Each row is followed by its group and then its class within the group.
[  5  -8 -11   1  17   2 -20  -7  -7  17 -27   0   1  -8 -10  -5 -33 -11
 -20  -3   4 -10] : rp > Qr
[  4 -15  -9  -2  25 -22 -16 -11   8  10  13   7  -4  -4  -5 -22  -8  -5
 -14 -18  -4 -13] : fj > Dg
[  4 -46 -34 -10  28 -79 -16 -30  33  27  52  17 -17   1 -11 -45 -40  -8
 -79 -58  -5 -33] : fj > qs
[  8  -8  -9   7   9  12 -16 -11   2  13 -10   2   2  -1  -8  -4 -28  -4
 -14  -6   2  -3] : fj > qs
[  7  -2 -10   6  12  11 -18  -9   2  12  -9   2   1  -4  -7  -7 -28  -3
 -13  -5   1  -5] : fj > qs
[  8   0 -15  11   5   0 -14  -5  11  16 -13  -8   2  -6  -9  -2 -41 -16
 -37  -9  15  -4] : cz > Jm
[  3   5  -9   7   9  18 -21  -2   0  13 -18  -2   3  -7  -6  -1 -24 -10
   0  -1   8  -5] : fj > qs
[  7  -6  -6  10   8  -4 -15  -5   5  10 -13  -7   2  -9  -9  -3 -33 -13
 -27  -5   8  -3] : cz > Jm
[  0  -2 -12   8  19   3 -19  -6 -10  14 -32  -1  -2  -1 -10  -3 -27  -7
 -18  -1   9  -6] : rp > mq
[ -2 -10  -9   6  13 -15 -18  -9  -9  10 -26   5  -3  -4 -10  -8 -20  -5
 -19  -3   3  -6] : rp > mq
[  7  22  -3  30  11  19 -26  -2  -8  15 -55 -10   8 -17  -8   5 -43 -24
 -14   8  22  -4] : cz > Jm
[ -3   3  -6   7  12  -8 -13   4 -14   7 -26  -3  -1  -4 -10   1  -7  -9
  -3   3   8  -5] : rp > mq
[  8  -4 -10  14   5   1 -15  -7   7  18 -20  -7   2 -10  -6  -3 -42 -15
 -34  -4  11  -8] : cz > Jm
[  2 -10 -14  -2  12   0 -13  -4   4  12   0   1  -2  -5  -6  -9 -22  -6
 -20 -10   3 -13] : fj > Dg
[  9  -2   1  15  11   2 -14  -9   9   3 -16  -4   0  -2  -1  -4 -28  -7
 -20   3   5   6] : cz > qm
[  3  -1  -9   0  17  17 -19  -5   2  10 -11   1   0   0  -5 -12 -24  -5
 -11  -5   1  -7] : fj > Dg
[ 11   4  -4  21  12   8 -19  -3   2  14 -35 -10   2 -12  -8   0 -37 -18
 -28   3  15  -1] : cz > qm
[ -4 -11  -9   3  18 -32 -14  -8 -10   7 -19   4  -3  -7 -16 -10 -12 -11
 -20  -9   5 -12] : rp > Qr
[  7  -2  -7  13  13   1 -18  -7   6  10 -19  -5   7  -7  -8  -5 -33 -11
 -28  -2  10  -3] : cz > Jm
[  3  -8  -1   5  24 -10 -23 -14   0  10 -17   7  -4  -1  -5 -15 -22  -2
  -3  -9  -4  -4] : fj > qs
[ -5   3  -3   9  19 -21 -19   0 -13  10 -32   4   0  -5 -12  -8 -14 -12
  -7  -1   8  -5] : rp > Qr
[  7   1  -1  17  13  -5 -19  -8  11   2 -18  -5  -1  -3  -7  -5 -34 -11
 -23  -3  10   4] : cz > Jm
[  6   3  -4  23   4   2  -7  -1   0   3 -24  -7   7 -11  -6   6 -20 -10
 -16   7  11   4] : cz > qm
[  8 -10 -11  15   7 -20  -9  -7  15   9  -5  -4  -1  -6  -7  -8 -28 -11
 -42  -9   9  -3] : cz > qm
[  8   5  -7  17   7   1 -17  -6   4  13 -27  -6   2  -6  -6  -2 -44 -16
 -30  -5  16  -4] : cz > Jm
[  3   0   8  14   6  -6 -12  -7  10   5 -10  -2   1  -4  -7  -5 -19  -9
 -12  -1   7   1] : cz > Jm
[ 10 -10 -18   3   9   9 -15  -7  -3  16 -19  -3   1  -5  -8   0 -41  -6
 -28  -4   7  -7] : rp > mq
[ 10  -7 -16   5  13  15 -19 -10   9  18 -10   0  -1  -2  -7  -9 -46 -10
 -30 -13   6  -9] : fj > Dg
[  4   9  -2  26   9   3 -14   1  -3   7 -37  -7   4 -10  -4   2 -23 -13
 -16   8  14   1] : cz > qm
[ 10  -9  -8  18  10 -11 -12 -10  12  10 -12  -5   0  -6  -4 -10 -34 -12
 -40  -8   8  -2] : cz > qm
[ 10   2  -4  27   7   1 -16  -5   3   8 -27  -3   4 -13  -6   0 -32 -11
 -21   4  12   5] : cz > qm
[ 10  -5  -3  14   3  -2 -10  -7  16   4  -2  -4   0  -4  -4  -3 -25  -6
 -26  -3   4   4] : cz > Jm
[  4 -16  -6  -4  17  -8  -8 -12  10   7   7   4  -7   8  -6 -13 -21   2
 -29 -10  -2  -5] : rp > mq
[  1  -8 -18   3  14 -10 -16  -8  -6  17 -24  -1  -1  -7 -11  -3 -34  -9
 -30  -6   6 -11] : rp > mq
[  5  -4 -11  -3   8  13 -15  -3  -6  12 -27  -3   2  -3 -10   2 -29 -10
 -20   0   7  -5] : rp > Qr
[  4   3  -9  17  12 -14 -18 -12   7  14 -13  -2   0  -4  -3  -8 -41 -15
 -24  -8  12  -6] : cz > Jm
[  6  -9 -16   7  19   6 -21  -8  -2  10 -23   0  -4  -1 -11  -3 -34  -5
 -30  -3   8  -6] : rp > mq
[  3  -6  -8  11  20  -3 -24  -9  -1  13 -18   3  -1  -5  -9 -10 -28  -9
 -12 -12   5  -8] : fj > qs

Each row is followed by its group and then its class within the group.
[  1   3  -6  -1   4  -8   1   3   2  -7   0  10  11   0  -6 -12  -4   1
   1  -5   5   0] : dn > D
[-5 -1 -2  1  7 -1 -1  6 -4  3  8  4 -1 -2  6  3 -2 -3 -7 -2 -1 -7] : Tz > B
[-7 -3  3  0  7  8  4 11  9  1 -2  9  4 -4  5 -5 -4 -3 -3  0 -3 -6] : Tz > J
[-6 -8 11  6 -2 -4  3 -4  5  4 -7 -3 -8 -9  0  5 -6  5 -1  0 -1 -2] : fs > E
[ 0  9  3 -1  0  0  1 -1 -1 -2 -6  7  2 -4  0  5 -1  0  5 -4  3  0] : jt > X
[-4 -1  8  2 -2  1  2 -3  3  2 -9  0 -6 -5  3  4 -2  3  1  2  1  1] : fs > R
[  1  10   0  -1  -4   4   0   1 -10   0  -4   5   1   6   0   5   1  -2
   8  -3   2   3] : jt > X
[  1   9  -1   1  -2  -1   1   1 -14  -1  -3   2   0   7  -2   4  -3   1
   9  -5   2   3] : jt > A
[ 1  8 -5 -3  4  2  0  6 -9 -2 -7  6  0  9 -1 -1 -2 -1  9 -4  0  3] : jt > A
[ 5 14  2 -3 -2 -2  1 -2 -6 -2 -6  2 -3  0  2  3  2  1  9 -3  7  3] : jt > A
[-10  -3  -2   2   7   7   1  14   4   3   3   7   1   0   6   2  -3  -5
  -3   0  -1  -8] : Tz > K
[-3 10 -5 -3  3  3  4  5 -1 -1 -4  4 -1  6  4 -1  1 -2  6 -2  3  0] : jt > H
[-5 -3  3 -1  4  2  2  7  2  1  1  5 -2 -3  9  3  1 -2 -3  2 -1 -5] : Tz > K
[  5  13  -2  -2   0  -3  -1  -1 -15  -3  -5   6   2   7  -3   7  -4   1
   8  -8   0   2] : jt > A
[ 2 13 -1 -4  4 -3  3  3 -8  0 -5  3 -1  3  6  6  1  0  9 -9  3  0] : jt > A
[-7 -2  9  1 -3 -6  3 -7  8  1 -8 -4 -9 -7  5 10  3  5 -2  1  0 -2] : fs > R
[-3  5  0  0  1  3  3  6 -4  1 -5  2 -1  4  2  0 -2  0  5 -5  0  1] : jt > H
[-7 -3  2  1  0 -8  0  0  7  3 -7 -5 -4 -1 -4  3 -4  3 -2  0 -1 -2] : fs > G
[ 0  2  5  2  1 -3  4 -9  4  3 -2 -7 -8 -7  4  6 -3  4  1 -1 -1 -1] : fs > G
[ -8  -8   1   1  -1 -10   1   2   4   0  -6  -1  -2  -1  -2   3  -2   2
  -1  -1   2  -1] : fs > G
[-3 -1  7 -1  3 -1  4 -6 10  2 -4 -5 -3 -6  3  5 -2  3 -2 -1 -2 -4] : fs > R
[-4 -7  6  4 -1 -7  4  2 -1  3 -4  0 -5 -4  7  4 -2  4 -1 -1  2  0] : fs > E
[-5 -4  0 -1  2  4  0  7  6  0  2  0  5 -1  1  0  0 -2 -2  1 -3 -2] : Tz > J
[  0   2  -3  -5   5 -12   2   2   4  -3  -3   1   4   2  -6  -3  -2  -1
   0  -6  -1   0] : dn > D
[ -4  -2   6  -4  -2  -6   2  -1   0   1  -8  -5 -10  -3   6   7   2   4
   0  -3   0   0] : fs > G

Each row is followed by its group and then its class within the group.
[ -9   3  -6  -4  -2 -41   9 -34   2  30   2   9   3 -12  -7  -9  -2   0
  13  -4   4  29] : <7> > F
[ -2   0 -11   8  -1 -11   2 -25  -7   9   7   1  10  -8   9 -10  -2  -9
  22  -2  -9  34] : <9> > P
[ -1 -11   0   3 -11 -11   5 -42  -4   8   6   6  18 -13  13  -4  13   0
  10 -11  -2  25] : <9> > Z
[ -1   1 -11  -1  -3   7   3 -40  -1  21  -4   4   3 -18   5  -8   1   5
  34   3  -2  49] : <3> > T
[ -2  -6  -1  -8   6  -9   4 -35  -2  22   3   2   4 -16  -3  -6   1  12
  11  -2  -6   9] : <7> > S
[ -8   0  -7 -22  -2 -13   0 -29   4  32  10   6  -6 -20  -4  -5   5   5
  -1  -1   1   2] : <7> > S
[ -5   3  -4 -14   3 -12   1 -36   0  16  -1   2 -11 -29  -3 -13   0  -1
  10  -7 -12   7] : <7> > S
[ -6 -10 -14   0  -5 -12   5 -47  -5  -1   5   4  14 -32   2  -7   5   1
  23   8  -6  27] : <9> > L
[  0   4  -9   4  -1 -10   0 -33  -5   9   8  -6   8 -21   5 -13   4   0
  22   3  -4  29] : <9> > P
[ -9  -3 -12  -2  -2 -13  -1 -31   5  15   6  -1  11 -18   8  -9   2   1
  18   3  -1  29] : <9> > Z
[ -4  -5  -7   0   3  -8  13 -41   0  18   9   2   6 -24  -2  -9   0   4
  21   4  -2   8] : <7> > V
[ -9  -1  -9  -4  -5 -13   8 -33  -3  21   2   0   5 -18   3  -4   4  12
   1   5  -1  11] : <7> > V
[  0  -2   0 -10  -1   3  -2 -44  -3  16   5   8   5 -20  -3 -16  10  -8
  31  10   4  36] : <3> > T
[ -6  -5  -3  -8  -1  -8   2 -36 -12  43  11   1  -8 -10  -7  -8   0   5
   4   1   6   7] : <7> > S
